Below is a small trained network, with its code and all its weights. Each question gives an input and a target symbol and asks what happens when units are switched off, that is, made to give their printed mean instead of their output.

import numpy as np


def w(rows, s, z=0):
    codes = np.array(rows[::2]) - 128.0
    scale = np.full(codes.shape[1], s)
    scale[-1] = z or s
    return codes * scale


def f(y):
    return np.maximum(y, 0)


def softmax(a):
    e = np.exp(a - a.max(-1, keepdims=True))
    return e / e.sum(-1, keepdims=True)


def log_softmax(a):
    a = a - a.max(-1, keepdims=True)
    return a - np.log(np.exp(a).sum(-1, keepdims=True))


def net(x, mask):
    ids = ['εζηθξπστω'.index(c) for c in x.split()]
    T = len(ids)
    res = E[ids] + P[:T]
    q, k, v = (res @ M[0].T for M in (Q, K, V))
    z = softmax(np.where(np.tri(T) > 0, q @ k.T / 2**0.5, -1e9)) @ v
    res = res + np.where(mask[0], z, O[0][:, -1]) @ O[0][:, :-1]
    y = f(res @ A[0][:, :-1].T + A[0][:, -1])
    res = res + np.where(mask[1:13], y, B[0][:, -1]) @ B[0][:, :-1]
    return log_softmax(res[-1] @ U[:, :-1].T + U[:, -1])


Q, K, V, O, A, B = {}, {}, {}, {}, {}, {}
E = w([
[171,59,91,143,190,9],'ε',
[150,32,210,98,168,150],'ζ',
[45,182,140,121,62,213],'η',
[66,186,151,119,75,219],'θ',
[95,78,164,58,62,211],'ξ',
[118,28,109,60,32,50],'π',
[59,56,210,129,146,90],'σ',
[71,85,80,93,1,35],'τ',
[38,151,112,113,28,157],'ω',
],0.013)
P = w([
[173,147,161,94,190,97],'0',
[72,42,133,152,170,173],'1',
[40,83,140,85,191,154],'2',
[80,106,156,89,144,119],'3',
[183,141,151,210,78,97],'4',
[40,1,109,216,154,173],'5',
[183,162,205,143,72,35],'6',
[134,152,136,150,91,100],'7',
[139,103,129,254,81,114],'8',
[104,181,173,69,97,91],'9',
],0.0094)
Q[0] = w([
[124,41,157,248,137,137],'H1',
[239,166,81,187,36,170],'H1',
],0.017)
K[0] = w([
[16,50,9,106,233,174],'H1',
[119,17,56,244,78,214],'H1',
],0.013)
V[0] = w([
[54,141,23,137,97,91],'H1',
[202,11,112,22,51,114],'H1',
],0.011)
O[0] = w([
[66,194,125,82,186,124,107],'H1',
[67,121,92,248,202,177,255],'H1',
],0.014,0.0074)
A[0] = w([
[17,126,171,110,51,136,117],'N1',
[149,96,106,105,35,176,71],'N2',
[116,161,49,172,50,143,1],'N3',
[53,154,30,99,85,145,114],'N4',
[96,156,114,195,117,114,134],'N5',
[85,107,112,148,151,86,13],'N6',
[180,152,128,97,131,135,48],'N7',
[76,130,121,154,40,110,143],'N8',
[66,143,125,9,112,122,144],'N9',
[202,129,159,92,207,205,88],'N10',
[179,135,126,59,64,120,45],'N11',
[142,85,60,134,165,36,160],'N12',
],0.011,0.0029)
B[0] = w([
[144,175,79,139,144,60,245],'N1',
[139,182,113,193,79,111,165],'N2',
[123,2,133,217,109,176,183],'N3',
[143,170,179,142,175,159,208],'N4',
[158,100,124,61,88,105,251],'N5',
[146,152,174,98,112,111,213],'N6',
[166,120,115,130,102,101,129],'N7',
[129,116,72,96,145,166,215],'N8',
[98,114,222,51,89,155,158],'N9',
[145,87,48,66,192,152,139],'N10',
[226,137,168,134,160,78,142],'N11',
[111,203,142,152,141,193,192],'N12',
],0.015,0.011)
U = w([
[112,188,149,205,184,118,52],'ε',
[137,147,123,153,118,95,62],'ζ',
[116,150,142,137,97,121,4],'η',
[144,83,109,96,166,165,224],'θ',
[74,118,127,160,67,126,30],'ξ',
[48,141,116,87,89,163,125],'π',
[60,62,255,210,168,53,209],'σ',
[93,148,77,153,149,96,116],'τ',
[100,188,41,148,82,109,158],'ω',
],0.0088,0.003)

Each question gives the input, a string of symbols that net reads in full, and the target symbol t.
The units are the heads (2 rows each of Q, K, V and O) and the neurons (one row each of A and B). Each row of codes is followed by its name. A weight is (code - 128) times the scale printed after its matrix; where a second scale follows, it is the last column's (O, A, B and U).
mask holds one flag per unit, heads first, then neurons. A switched-off unit (its flag False) gives its mean, the last column of its rows in O or B, instead of its output. The means were averaged over made-up inputs and are rounded, as every weight is.
A unit's drop is (log p(t) with every unit on - log p(t) with that unit switched off) / (log p(t) with every unit on - log p(t) with every unit switched off).
The circuit of an input: a set's keep is (log p(t) with only the set's units on - log p(t) with every unit switched off) / (log p(t) with every unit on - log p(t) with every unit switched off). Starting from the 12 units with the biggest drops (on a tie, the unit counted first), units are removed one at a time, each time the one whose removal leaves the highest keep (on an exact tie, the one counted first), for as long as the keep stays at least 0.8.
units of the circuit, in order: the units of the circuit, biggest drop first
most important unit: the unit with the biggest drop
k most important neurons: the k neurons with the biggest drops, biggest first
input ε π π ζ τ, target σ: units of the circuit, in order	[N3]
input ζ σ σ θ τ θ, target ω: units of the circuit, in order	[H1 N1 N2]
input θ ξ τ ε τ, target θ: 3 most important neurons	[N8 N5 N3]
input θ ζ τ ξ, target ζ: 2 most important neurons	[N11 N2]
input π ω θ ξ τ σ π σ σ τ, target σ: units of the circuit, in order	[H1 N3]
input σ ε η σ ω ε ω ω τ τ, target π: units of the circuit, in order	[N9 H1]
input σ ζ τ σ ε ω ζ ω ω, target π: units of the circuit, in order	[H1 N9]
input ω σ θ τ η π θ σ σ ω, target ζ: 4 most important neurons	[N11 N1 N9 N2]
input ζ τ τ η, target ξ: 2 most important neurons	[N3 N2]
input ζ π σ σ ζ θ ω ε τ, target ζ: units of the circuit, in order	[N11 H1]
input η σ ξ π, target η: units of the circuit, in order	[H1 N9 N11 N2]
input ζ τ ζ σ σ ξ, target ξ: units of the circuit, in order	[H1 N2 N4]
input σ σ ζ η, target ω: 2 most important neurons	[N2 N1]
input π ζ π τ ξ ζ τ θ, target θ: most important unit	N5
input σ σ σ ε, target ε: 3 most important neurons	[N12 N5 N3]
input ζ θ η σ θ, target ζ: units of the circuit, in order	[H1 N11]
input θ ω σ σ θ τ τ σ ε, target ε: 2 most important neurons	[N12 N8]
input τ ξ ξ ω τ τ ε τ, target ε: units of the circuit, in order	[N4 H1]
input η τ τ τ, target η: 3 most important neurons	[N9 N11 N2]
input σ ζ ω τ η σ ξ σ ζ τ, target θ: 3 most important neurons	[N8 N3 N5]
input σ σ σ ζ τ ω, target ω: units of the circuit, in order	[H1 N1]
input ε π ζ π σ τ σ σ ξ, target ε: units of the circuit, in order	[H1]
input ω ε σ ξ π ξ, target ω: 3 most important neurons	[N2 N1 N3]
input σ ω ξ σ ε ω, target θ: 4 most important neurons	[N8 N3 N5 N2]
input ω σ ω σ τ ξ ω π, target ε: 2 most important neurons	[N4 N12]
input σ σ ζ τ ε π, target ξ: units of the circuit, in order	[H1 N3 N2 N4]
